Below is a small trained network, with its code and all its weights. Each question gives an input and a class and asks what happens when units are switched off, that is, made to give their printed mean instead of their output.

import numpy as np


def w(rows, s, z=0):
    codes = np.array(rows[::2]) - 128.0
    scale = np.full(codes.shape[1], s)
    scale[-1] = z or s
    return codes * scale


def f(y):
    return np.maximum(y, 0)


def log_softmax(a):
    a = a - a.max(-1, keepdims=True)
    return a - np.log(np.exp(a).sum(-1, keepdims=True))


def net(x, mask):
    res = np.array(x, float).reshape(1, 8) / 4 @ E
    y = f(res @ A[0][:, :-1].T + A[0][:, -1])
    res = res + np.where(mask, y, B[0][:, -1]) @ B[0][:, :-1]
    return log_softmax(res[-1] @ U[:, :-1].T + U[:, -1])


A, B = {}, {}
E = w([
[149,137,162,62,142,176,119,99,137],'x0',
[188,88,110,203,45,138,202,103,91],'x1',
[169,88,136,95,152,179,1,138,104],'x2',
[46,120,187,166,34,48,139,156,153],'x3',
[74,160,112,108,166,187,222,141,147],'x4',
[152,142,152,182,77,156,89,54,136],'x5',
[129,142,213,120,133,78,161,151,35],'x6',
[138,103,74,105,160,175,172,122,79],'x7',
],0.0092)
A[0] = w([
[196,86,56,130,110,110,137,104,142,126],'N0',
[95,13,98,136,131,111,67,181,86,154],'N1',
[166,85,165,126,90,76,108,209,49,105],'N2',
[125,146,193,139,76,67,49,121,168,187],'N3',
[211,117,152,107,124,254,84,61,137,251],'N4',
[151,110,85,62,179,142,114,143,184,45],'N5',
[67,169,218,52,187,90,88,167,136,107],'N6',
[181,182,139,80,193,112,194,141,7,118],'N7',
],0.0084,0.0035)
B[0] = w([
[174,81,154,151,115,175,114,111,188,179],'N0',
[129,166,91,64,146,197,127,147,126,181],'N1',
[84,171,48,119,91,182,199,200,96,185],'N2',
[57,219,115,119,73,21,196,166,151,211],'N3',
[223,118,59,120,85,153,88,106,148,254],'N4',
[84,11,132,208,71,108,166,143,144,184],'N5',
[148,92,208,98,177,153,88,70,255,212],'N6',
[182,234,86,53,156,185,91,122,147,213],'N7',
],0.0086,0.012)
U = w([
[101,139,47,144,101,151,211,178,121,252],'0',
[85,162,167,67,203,137,132,160,181,70],'1',
[124,79,213,180,156,129,82,114,21,17],'2',
[153,157,199,183,156,91,114,95,34,27],'3',
[214,55,148,137,133,180,52,58,144,233],'4',
[181,208,86,87,117,149,44,120,138,92],'5',
[107,116,203,254,30,38,183,107,152,184],'6',
[137,70,203,160,164,88,76,116,32,11],'7',
],0.009,0.0042)

Each question gives the input, the list of numbers given to net, and the class t.
The units are the neurons (one row each of A and B). Each row of codes is followed by its name. A weight is (code - 128) times the scale printed after its matrix; where a second scale follows, it is the last column's (A, B and U).
mask holds one flag per neuron, in row order. A switched-off neuron (its flag False) gives its mean, the last column of its row in B, instead of its output. The means were averaged over made-up inputs and are rounded, as every weight is.
A unit's drop is (log p(t) with every unit on - log p(t) with that unit switched off) / (log p(t) with every unit on - log p(t) with every unit switched off).
The circuit of an input: a set's keep is (log p(t) with only the set's units on - log p(t) with every unit switched off) / (log p(t) with every unit on - log p(t) with every unit switched off). Starting from all 8 units, units are removed one at a time, each time the one whose removal leaves the highest keep (on an exact tie, the one counted first), for as long as the keep stays at least 0.8.
units of the circuit, in order: the units of the circuit, biggest drop first
k most important neurons: the k neurons with the biggest drops, biggest first
drop when u is switched off: that unit's drop, to one decimal
input [-6,0,7,8,-7,-8,-1,-8], class 0: units of the circuit, in order => [N2]
input [4,3,-6,0,-4,0,6,1], class 0: 2 most important neurons => [N2, N6]
input [0,3,5,-6,-8,8,6,8], class 5: units of the circuit, in order => [N7, N2]
input [-6,-4,-4,-3,2,-8,1,7], class 1: units of the circuit, in order => [N4, N7]
input [-7,0,3,1,-1,8,5,3], class 0: units of the circuit, in order => [N2, N6]
input [-1,7,7,6,-8,5,-8,2], class 5: 2 most important neurons => [N3, N1]
input [2,6,8,-6,3,3,6,-5], class 5: 3 most important neurons => [N7, N6, N5]
input [1,-8,6,-1,7,3,4,-1], class 4: units of the circuit, in order => [N6, N3]
input [-3,2,-5,5,7,-3,-1,-4], class 6: 2 most important neurons => [N7, N2]
input [5,4,2,-6,7,-8,3,-6], class 4: 2 most important neurons => [N3, N5]
input [2,2,-7,0,-1,1,2,7], class 5: 2 most important neurons => [N7, N5]
input [7,-6,0,-5,-2,1,7,3], class 4: 4 most important neurons => [N6, N3, N5, N2]
input [-8,-1,-5,6,1,-2,-6,3], class 6: 4 most important neurons => [N7, N2, N4, N1]
input [0,-4,1,-7,3,-2,-1,-1], class 4: units of the circuit, in order => [N5, N3]
input [8,-4,3,6,-6,6,4,-8], class 6: units of the circuit, in order => [N3]
input [8,3,4,6,-1,-4,-2,-8], class 6: 2 most important neurons => [N3, N7]
input [6,-3,-3,4,-6,-2,3,1], class 1: units of the circuit, in order => [N6, N4]
input [-1,6,2,0,-5,1,-1,-8], class 6: 2 most important neurons => [N7, N3]
input [2,-6,8,5,-3,1,2,-3], class 1: units of the circuit, in order => [N6, N3]
input [-3,4,0,2,-1,-6,7,-8], class 0: units of the circuit, in order => [N2]
input [4,3,1,-1,-4,-6,8,-8], class 1: units of the circuit, in order => [N6, N4]
input [-5,3,7,8,-1,7,6,6], class 0: 2 most important neurons => [N2, N1]
input [5,-4,4,2,-7,8,2,8], class 5: 2 most important neurons => [N3, N5]
input [1,4,-1,2,5,4,2,0], class 6: drop when N3 is switched off => -0.2
